Below are the code and all the weights of a small trained network. Each question names an input and a class and asks about switching units off, where a switched-off unit gives its printed mean instead of its output.

import numpy as np


def w(rows, s, z=0):
    codes = np.array(rows[::2]) - 128.0
    scale = np.full(codes.shape[1], s)
    scale[-1] = z or s
    return codes * scale


def f(y):
    return np.maximum(y, 0)


def log_softmax(a):
    a = a - a.max(-1, keepdims=True)
    return a - np.log(np.exp(a).sum(-1, keepdims=True))


def net(x, mask):
    res = np.array(x, float).reshape(1, 5) / 4 @ E
    y = f(res @ A[0][:, :-1].T + A[0][:, -1])
    res = res + np.where(mask, y, B[0][:, -1]) @ B[0][:, :-1]
    return log_softmax(res[-1] @ U[:, :-1].T + U[:, -1])


A, B = {}, {}
E = w([
[118,53,206],'x0',
[1,135,76],'x1',
[135,49,54],'x2',
[117,129,123],'x3',
[117,131,123],'x4',
],0.0096)
A[0] = w([
[124,186,190,140],'n1',
[126,77,164,181],'n2',
[78,178,193,75],'n3',
[117,45,60,254],'n4',
[114,74,154,91],'n5',
[111,52,119,204],'n6',
[190,99,107,197],'n7',
[170,139,130,239],'n8',
[58,167,129,163],'n9',
[127,65,160,150],'n10',
[108,100,154,111],'n11',
[147,99,95,9],'n12',
[44,113,90,175],'n13',
[50,129,70,216],'n14',
[8,111,106,106],'n15',
[137,100,107,110],'n16',
[143,66,74,46],'n17',
[133,188,42,127],'n18',
[192,190,44,125],'n19',
[158,172,73,114],'n20',
[131,85,50,134],'n21',
[117,160,102,138],'n22',
],0.014,0.0017)
B[0] = w([
[139,185,71,203],'n1',
[64,133,151,180],'n2',
[100,204,86,203],'n3',
[109,193,156,224],'n4',
[69,132,152,169],'n5',
[73,198,151,189],'n6',
[188,161,154,182],'n7',
[194,132,197,172],'n8',
[221,105,121,210],'n9',
[81,161,228,181],'n10',
[2,69,170,159],'n11',
[132,171,44,152],'n12',
[211,129,182,234],'n13',
[184,147,191,244],'n14',
[230,96,163,255],'n15',
[128,219,74,152],'n16',
[165,178,90,182],'n17',
[77,87,180,218],'n18',
[11,81,206,212],'n19',
[28,79,198,183],'n20',
[126,200,125,201],'n21',
[71,91,216,168],'n22',
],0.0058,0.0097)
U = w([
[120,149,159,255],'0',
[68,107,185,57],'1',
[173,144,160,95],'2',
[126,245,93,90],'3',
[126,150,137,211],'4',
[116,94,77,39],'5',
],0.012,0.0038)

Each question gives the input, the list of numbers given to net, and the class t.
The units are the neurons (one row each of A and B). Each row of codes is followed by its name. A weight is (code - 128) times the scale printed after its matrix; where a second scale follows, it is the last column's (A, B and U).
mask holds one flag per neuron, in row order. A switched-off neuron (its flag False) gives its mean, the last column of its row in B, instead of its output. The means were averaged over made-up inputs and are rounded, as every weight is.
A unit's drop is (log p(t) with every unit on - log p(t) with that unit switched off) / (log p(t) with every unit on - log p(t) with every unit switched off).
The circuit of an input: a set's keep is (log p(t) with only the set's units on - log p(t) with every unit switched off) / (log p(t) with every unit on - log p(t) with every unit switched off). Starting from the 12 units with the biggest drops (on a tie, the unit counted first), units are removed one at a time, each time the one whose removal leaves the highest keep (on an exact tie, the one counted first), for as long as the keep stays at least 0.8.
units of the circuit, in order: the units of the circuit, biggest drop first
most important unit: the unit with the biggest drop
k most important neurons: the k neurons with the biggest drops, biggest first
drop of u: that unit's drop, to one decimal
input [-8,4,-4,-1,-4], class 1: units of the circuit, in order : (n19; n18)
input [-7,-6,0,1,-3], class 1: units of the circuit, in order : (n19; n20)
input [4,-3,-5,4,2], class 3: 2 most important neurons : (n1; n19)
input [-1,-6,-8,-6,8], class 3: most important unit : n1
input [-6,7,0,-3,-7], class 2: units of the circuit, in order : (n15; n13)
input [-8,-6,-3,0,7], class 1: units of the circuit, in order : (n19; n20)
input [0,-2,-7,2,5], class 3: 2 most important neurons : (n1; n3)
input [-2,8,-7,3,6], class 2: units of the circuit, in order : (n15; n9; n13)
input [-5,8,-4,2,4], class 2: units of the circuit, in order : (n15; n9; n13)
input [5,7,5,-6,-6], class 2: units of the circuit, in order : (n15; n13)
input [-8,4,-5,6,-8], class 1: units of the circuit, in order : (n19; n18)
input [-5,-3,4,3,2], class 1: units of the circuit, in order : (n19; n20)
input [6,8,-6,6,5], class 2: 3 most important neurons : (n15; n9; n13)
input [-8,8,4,-6,-5], class 1: units of the circuit, in order : (n18)
input [-8,-4,4,-4,-6], class 1: units of the circuit, in order : (n19; n20)
input [-7,-4,-4,-1,-2], class 1: drop of n19 : 0.3
input [8,-7,1,3,6], class 1: drop of n11 : 0.2
input [-4,-5,7,5,-7], class 3: drop of n12 : 0.3
input [1,3,6,3,3], class 3: drop of n1 : -0.1
input [-7,6,-7,0,-7], class 1: most important unit : n18
